Each row is followed by its class. Each block has new classes.
[-39 -11  -5  47  11 -14   9 -13   7  25   6   3 -20  -3  39  30  17  15
   1  13 -15   4 -12  15  10  -5  19   0  -1 -29 -14 -16  17  21 -13   0
  -8  -6   3 -14   2 -12  -4  10  16   6  -2 -14  -8 -80] => V
[ 14  10  28  69  16 -20  -5 -31  11  34  -5 -23 -46   0  43  18 -43 -14
  -6   7   2  -4 -17  15  15  16   3   5 -11 -48  15 -21 -14 -88  -2  13
   7  -2  -9  -3 -17  20  -1   6 -37  16   7  34 -21  60] => V
[  7   8  -2  17  -4  -3 -13  -2   1  20  -5   4  -4  -1  -3  13   3   9
  17  -4 -10   5 -13  10 -14 -13  -1  12 -10 -12 -10  -2   8 -51  -7   1
  -7   0   2  14  -7  -3  14  -5   1   5   1  17 -10  -1] => V
[ 26   9  17  28  17   0  25  -9  -4  13  -3  18 -24   4  22   8   5  -3
   1   4  30   4  -2   8  10  -1  20   1   2 -27 -16   0  10  22   7  -2
  -4   1   3   0   3   0   2  20   8 -10  -4  29 -14 -34] => V
[-20   3  11 -49  -1  35  21  -5   0  14   8   3  38   9  11 -21  12  14
   3  -9 -11   4 -11 -13  -9  12   8 -15  -6  21 -10 -16 -19  -4 -13   0
  -7  -7  -2   0 -11 -22  18  -1   8  -3  -1  -4   7  88] => C
[  5   2   5  63   1 -33   2 -14 -33  13  -7   2 -45  -5  11  32  16 -17
  -1   8  26   0  10  22  18 -13   8   4  15 -35   5   7  -4 -40  13  -2
  -1   2 -11 -41  -2  14  -8   8  -6   4  -8  46  -7 -70] => V
[ 37  -1   7  31  -5  -5  42   0  -3  29   1   6  18  -1  38  17  23   0
  -2  -5   9  -7   6  -3  -3  34   0  -1  -6 -15 -16   6  26 -19  -6  -5
 -15 -20  -4  -7 -15  -9   9   7 -10  -9  -8   1  -1 -47] => V
[ 27  16  31  75   6  -1 -10 -27   1  23  -3   1 -48   3  22  13 -17 -20
  -9   7  26  -5  -9  10  12  -3  16  14  -8 -52   6 -29  -3 -88  -9   3
  -9   8  -3  -6  -8  16   0 -13  -8   7  -5  43 -25 -22] => V
[-15   5   6  57   3 -27 -11 -17   1  38   5 -11 -23   2  19  18   5 -10
  -4  18 -10  -2 -14  16 -13  22   1   6   1 -26   2 -11   2 -88 -12  -5
 -10 -10  -8  -3 -23   6  10  11 -23   5  -1  36  -6 -29] => V
[-41  -4  17  30  -2 -10  28  -1  -3  17  -6   9 -14   1  22   5  21  -6
   3   2  24   0  -2   8   8  15   5   5   5 -21 -10   0   6 -40  -5   4
  -1   3   3  -8   5   9   8  -3 -25  -9  -2  14   1 -48] => V
[-13   2  18  25  13   0  15 -30   4  29  -7   5 -36   1  32   2 -15   3
  -2  -5   6   2 -15  -2 -28  -1   5  -5 -20 -24  -5 -20   2 -88   2  10
 -11 -21 -15   7 -14  -2  -1   6 -20  -2  -1  46   2  43] => C
[-27   5  27  18   4   0   5 -29  -1  13  -9   1 -36   5  -1  -9  -1  -8
   2 -14  -1  -3 -15  -1  -7  11  -3 -12 -13 -37   5   0  -7 -68  10   5
  -4  -8 -22   9  -4  17   2  16 -24 -11   0  34   4  37] => C
[-86  -7   4  21 -12 -11  20  -1  -4  30  22   3  -5  -8  30  17  16   0
  -3   7  -2   9  -9  17  20   6   4   4  -8 -34   5 -14  -5 -60   4  10
  -2   0   3  -8 -19   4   1  -3 -17  -4  -5  10  -3  42] => V
[ 20 -16  -5 -21  18  -1  46  -4 -22 -26 -14  -5  28  -5  19   3  12   5
   3   4   9  -2   5   8  14   9  22  -5   0 -20  -4 -24  11  15   6   6
   2   1 -14 -12 -12   3  33  10  -7  -2  -3   5  -1   6] => V
[ -2   7  -9  17  -3 -21  -7 -17  10  10  -4 -13 -25  10  13   7 -22   0
  -3   5 -11   3  -2   0   1   1  -6 -16   6 -19  18  -8 -20 -88  13   4
  -5  -9  -8  14  -7   3  -7   0 -19   6   8  14  -3  53] => C
[ 48   4  -8   6  12  -8  30  -7 -15   8 -10  -1  -1  -5  25   4   8   4
   1   2  15 -12   3   6   1  -1  10  -8  -7 -15 -10  -5   5   0  13   6
   2  -2  -3  -1  -3  -1  -5  15   0  -1 -11  17   2 -21] => V

Each row is followed by its class. Each block has new classes.
[  2   1   1  -5   0   0 -27 -17 -13  12   7   7   7   8   5  -4  -3  -4
   7 -15  16 -27  -4   8   1  -4  -2  -1  -5   0  10  14  -4  66  -2 -11
  83   4  -2  18   7   3   5   8   7  -2 -12   1  -1  11] => <71>
[  3  19 -10  19   6 -28 -83 -11 -17  20  -6  -9 -18   0  17  -4  -5  -8
 -10  -6  23 -30 -41   9  -1  -2 -97 -12  -4   7  24  -2  -2   4 -17   3
  83  -2   7  44 -11  15  14   4  -1 -12   5   2 -35   2] => <71>
[   7    4    3   -7   -4   -5   24    9    6  -17    8   -6    4   -6
    7   -1   -4    2    8   15    6  -40   14   -2    1    7    8    1
   -4   -4    9    5   11  -39    2   10 -103   14    9  -26    3  -15
    0    3    1    5   13   -3  -27   -3] => <68>
[  1  11  13  -2   3   8 -21  -5  10  -6  -2  -2   0   9   0   7  17  -4
  10   8  -8  -4 -25   0   0 -10 -58  11   5  -5   1   0  -7 -37  -9  -4
  10   5  -2   8   2  12  10 -11  -5  -6  -3   9  16 -13] => <71>
[ 15   7   1  -5  -4   3  -1   5   2   2   2   7   9   8   1   2  -3   2
   3  -5  12   4  -5   3 -15  -8  -5   9  -2   2  -1  -2  -4  16   2  -8
  25   7  -4   9   5 -10  -5   2   0  -9  -6   0  19   1] => <71>
[  0  15   3  -1 -10 -16 -32 -16   5  15   4   5 -13  12  -1  -1   8   0
  -2 -21  13 -28 -28  10   3   4 -40   0   3   0  10   8  -1  28  -7  -1
  73 -11 -12  41   4   0   9  -4   9  -2   1  10  -2  -4] => <71>
[ 12   0   1   7   2  -4 -36  -8 -12  40   7   7   2  13  14  -6  -7  -2
  -5 -15  20 -22  -3  12   8   9 -14  12  -5 -19  10   5   3  75  10   4
  92   2  -5  15  -7  10 -24   4   5 -13  10   8  77   7] => <71>
[   4    7  -11    3    2   -4   29    2   -8   12   -7   -8    2   13
    6   -3    3   -2   12   -7   16  -13    4   14    4   17   41   45
   -7    6   22    1  -11    8   16   13 -100    4    2   -5   -4    0
  -13   -3   -3   -9    4  -10  -26   -3] => <65>
